Below is a small trained network, with its code and all its weights. Each question gives an input and a class and asks what happens when units are switched off, that is, made to give their printed mean instead of their output.

import numpy as np


def w(rows, s, z=0):
    codes = np.array(rows[::2]) - 128.0
    scale = np.full(codes.shape[1], s)
    scale[-1] = z or s
    return codes * scale


def norm(h):
    return h / np.sqrt((h * h).mean(-1, keepdims=True) + 1e-5)


def f(y):
    return np.maximum(y, 0)


def log_softmax(a):
    a = a - a.max(-1, keepdims=True)
    return a - np.log(np.exp(a).sum(-1, keepdims=True))


def net(x, mask):
    res = np.array(x, float).reshape(1, 8) / 4 @ E
    u = 0
    for l in range(4):
        y = f(norm(res) @ A[l][:, :-1].T + A[l][:, -1])
        res = res + np.where(mask[u : u + 6], y, B[l][:, -1]) @ B[l][:, :-1]
        u += 6
    return log_softmax(norm(res)[-1] @ U[:, :-1].T + U[:, -1])


A, B = {}, {}
E = w([
[95,211,122,108,113,163,122],'x0',
[124,126,130,129,129,127,129],'x1',
[66,85,129,242,2,128,25],'x2',
[67,90,204,38,139,105,55],'x3',
[125,130,128,126,129,126,129],'x4',
[96,162,71,180,222,80,64],'x5',
[186,107,45,66,95,154,64],'x6',
[135,125,127,128,130,128,125],'x7',
],0.0022)
A[0] = w([
[112,202,172,102,129,169,83,147],'L0N1',
[119,135,152,177,85,146,81,255],'L0N2',
[151,135,121,149,119,89,167,91],'L0N3',
[196,3,154,155,168,80,127,74],'L0N4',
[165,169,106,106,99,137,87,188],'L0N5',
[159,171,128,165,125,136,148,177],'L0N6',
],0.005,0.0027)
B[0] = w([
[95,11,76,113,133,89,166,181],'L0N1',
[163,183,109,62,153,71,177,252],'L0N2',
[115,93,120,142,167,197,116,146],'L0N3',
[3,178,46,72,88,120,169,179],'L0N4',
[74,123,142,163,148,129,164,194],'L0N5',
[74,48,112,113,153,160,132,188],'L0N6',
],0.0042,0.0038)
A[1] = w([
[220,126,49,134,119,168,95,150],'L1N1',
[96,156,196,36,126,118,133,1],'L1N2',
[254,86,31,92,114,176,37,45],'L1N3',
[179,144,114,120,218,132,121,88],'L1N4',
[219,25,50,42,126,95,64,183],'L1N5',
[123,150,122,71,220,216,166,223],'L1N6',
],0.0033,0.0015)
B[1] = w([
[62,118,180,135,144,168,147,172],'L1N1',
[136,89,85,146,133,136,139,175],'L1N2',
[44,253,186,110,145,178,141,164],'L1N3',
[156,161,134,132,125,104,103,165],'L1N4',
[68,172,186,151,149,140,165,221],'L1N5',
[110,138,101,140,63,73,108,255],'L1N6',
],0.0048,0.0031)
A[2] = w([
[87,189,50,51,129,43,229,35],'L2N1',
[57,141,39,132,171,125,96,135],'L2N2',
[105,114,164,238,11,137,3,121],'L2N3',
[132,79,252,236,187,79,204,55],'L2N4',
[148,118,152,79,166,149,200,132],'L2N5',
[236,148,131,48,219,115,146,2],'L2N6',
],0.0038,0.0015)
B[2] = w([
[73,105,101,209,50,123,102,254],'L2N1',
[161,102,230,148,88,126,124,200],'L2N2',
[166,230,49,27,175,39,254,156],'L2N3',
[51,237,124,32,122,233,95,154],'L2N4',
[161,191,137,132,102,76,84,168],'L2N5',
[135,228,63,112,72,17,177,139],'L2N6',
],0.0043,0.0055)
A[3] = w([
[196,164,68,244,137,210,160,144],'L3N1',
[126,134,189,99,23,151,207,154],'L3N2',
[115,144,116,191,221,83,37,2],'L3N3',
[109,61,147,61,152,50,1,191],'L3N4',
[59,160,76,190,237,95,99,164],'L3N5',
[60,106,196,52,136,163,156,237],'L3N6',
],0.0043,0.0011)
B[3] = w([
[84,32,140,30,253,83,147,172],'L3N1',
[194,98,148,168,148,115,53,253],'L3N2',
[229,141,146,121,90,195,104,152],'L3N3',
[159,84,97,157,184,155,215,177],'L3N4',
[182,96,163,115,58,164,86,203],'L3N5',
[136,152,94,159,182,173,119,210],'L3N6',
],0.0053,0.0045)
U = w([
[147,202,100,100,102,54,167,157],'0',
[93,103,115,147,91,130,132,251],'1',
[121,87,126,100,208,145,164,132],'2',
[78,201,154,126,134,188,105,76],'3',
[247,123,151,136,106,148,90,70],'4',
[119,119,125,158,111,120,117,101],'5',
[122,119,124,158,111,122,113,84],'6',
],0.012,0.0026)

Each question gives the input, the list of numbers given to net, and the class t.
The units are the neurons (one row each of A and B). Each row of codes is followed by its name. A weight is (code - 128) times the scale printed after its matrix; where a second scale follows, it is the last column's (A, B and U).
mask holds one flag per neuron, layer by layer. A switched-off neuron (its flag False) gives its mean, the last column of its row in B, instead of its output. The means were averaged over made-up inputs and are rounded, as every weight is.
A unit's drop is (log p(t) with every unit on - log p(t) with that unit switched off) / (log p(t) with every unit on - log p(t) with every unit switched off).
The circuit of an input: a set's keep is (log p(t) with only the set's units on - log p(t) with every unit switched off) / (log p(t) with every unit on - log p(t) with every unit switched off). Starting from the 12 units with the biggest drops (on a tie, the unit counted first), units are removed one at a time, each time the one whose removal leaves the highest keep (on an exact tie, the one counted first), for as long as the keep stays at least 0.8.
units of the circuit, in order: the units of the circuit, biggest drop first
unit that matters most: the unit with the biggest drop
k most important neurons: the k neurons with the biggest drops, biggest first
k most important neurons of layer l: the k neurons of layer l with the biggest drops, biggest first
input [-7,2,8,6,0,-7,1,-3], class 0: 2 most important neurons of layer 3 -> (L3N5; L3N1)
input [-2,7,5,7,-6,7,-3,1], class 2: units of the circuit, in order -> (L3N4; L2N1)
input [-2,8,-5,-7,-4,8,-2,-4], class 4: 2 most important neurons -> (L3N5; L3N3)
input [-8,6,-4,-6,-5,-6,-3,8], class 1: 2 most important neurons -> (L0N4; L1N6)
input [-7,-2,2,-8,7,-4,5,3], class 2: units of the circuit, in order -> (L3N1; L1N6)
input [-5,-6,6,-1,2,-3,7,-3], class 3: 3 most important neurons -> (L1N3; L1N5; L1N6)
input [0,-5,2,-5,8,3,2,-2], class 2: 2 most important neurons -> (L3N1; L0N4)
input [6,1,-4,-6,-6,8,-5,1], class 4: unit that matters most -> L3N5
input [2,-2,2,-3,4,6,6,-6], class 3: 4 most important neurons -> (L1N3; L3N2; L1N1; L0N4)
input [-1,-3,-5,4,-1,7,4,-4], class 4: units of the circuit, in order -> (L3N3; L3N5)
input [-8,7,-6,-7,6,-1,5,6], class 1: 2 most important neurons -> (L0N4; L2N1)
input [-3,-7,5,5,-3,-3,-7,-5], class 3: units of the circuit, in order -> (L2N4; L3N6; L2N1)
input [7,7,-2,4,2,2,1,8], class 5: 2 most important neurons of layer 2 -> (L2N1; L2N2)
input [4,2,6,-8,-3,0,-7,5], class 2: 2 most important neurons of layer 1 -> (L1N6; L1N5)
input [1,-5,-5,0,3,7,-3,-6], class 4: unit that matters most -> L0N2
input [5,4,-6,-5,-7,8,-1,6], class 4: 2 most important neurons -> (L3N5; L0N2)
input [3,-3,-4,7,-4,-8,-7,-7], class 4: units of the circuit, in order -> (L3N2; L0N4)
input [5,-3,-1,-7,-8,3,8,5], class 3: 2 most important neurons -> (L1N3; L1N1)
input [-5,5,-6,5,-4,-3,-1,4], class 0: 4 most important neurons of layer 0 -> (L0N6; L0N1; L0N5; L0N3)
input [-4,-4,7,8,-4,2,1,4], class 2: units of the circuit, in order -> (L3N4; L2N1)
input [3,1,-8,3,0,-4,7,6], class 0: units of the circuit, in order -> (L2N6)
input [-8,-3,-5,6,7,-1,2,1], class 1: 2 most important neurons -> (L0N4; L2N1)
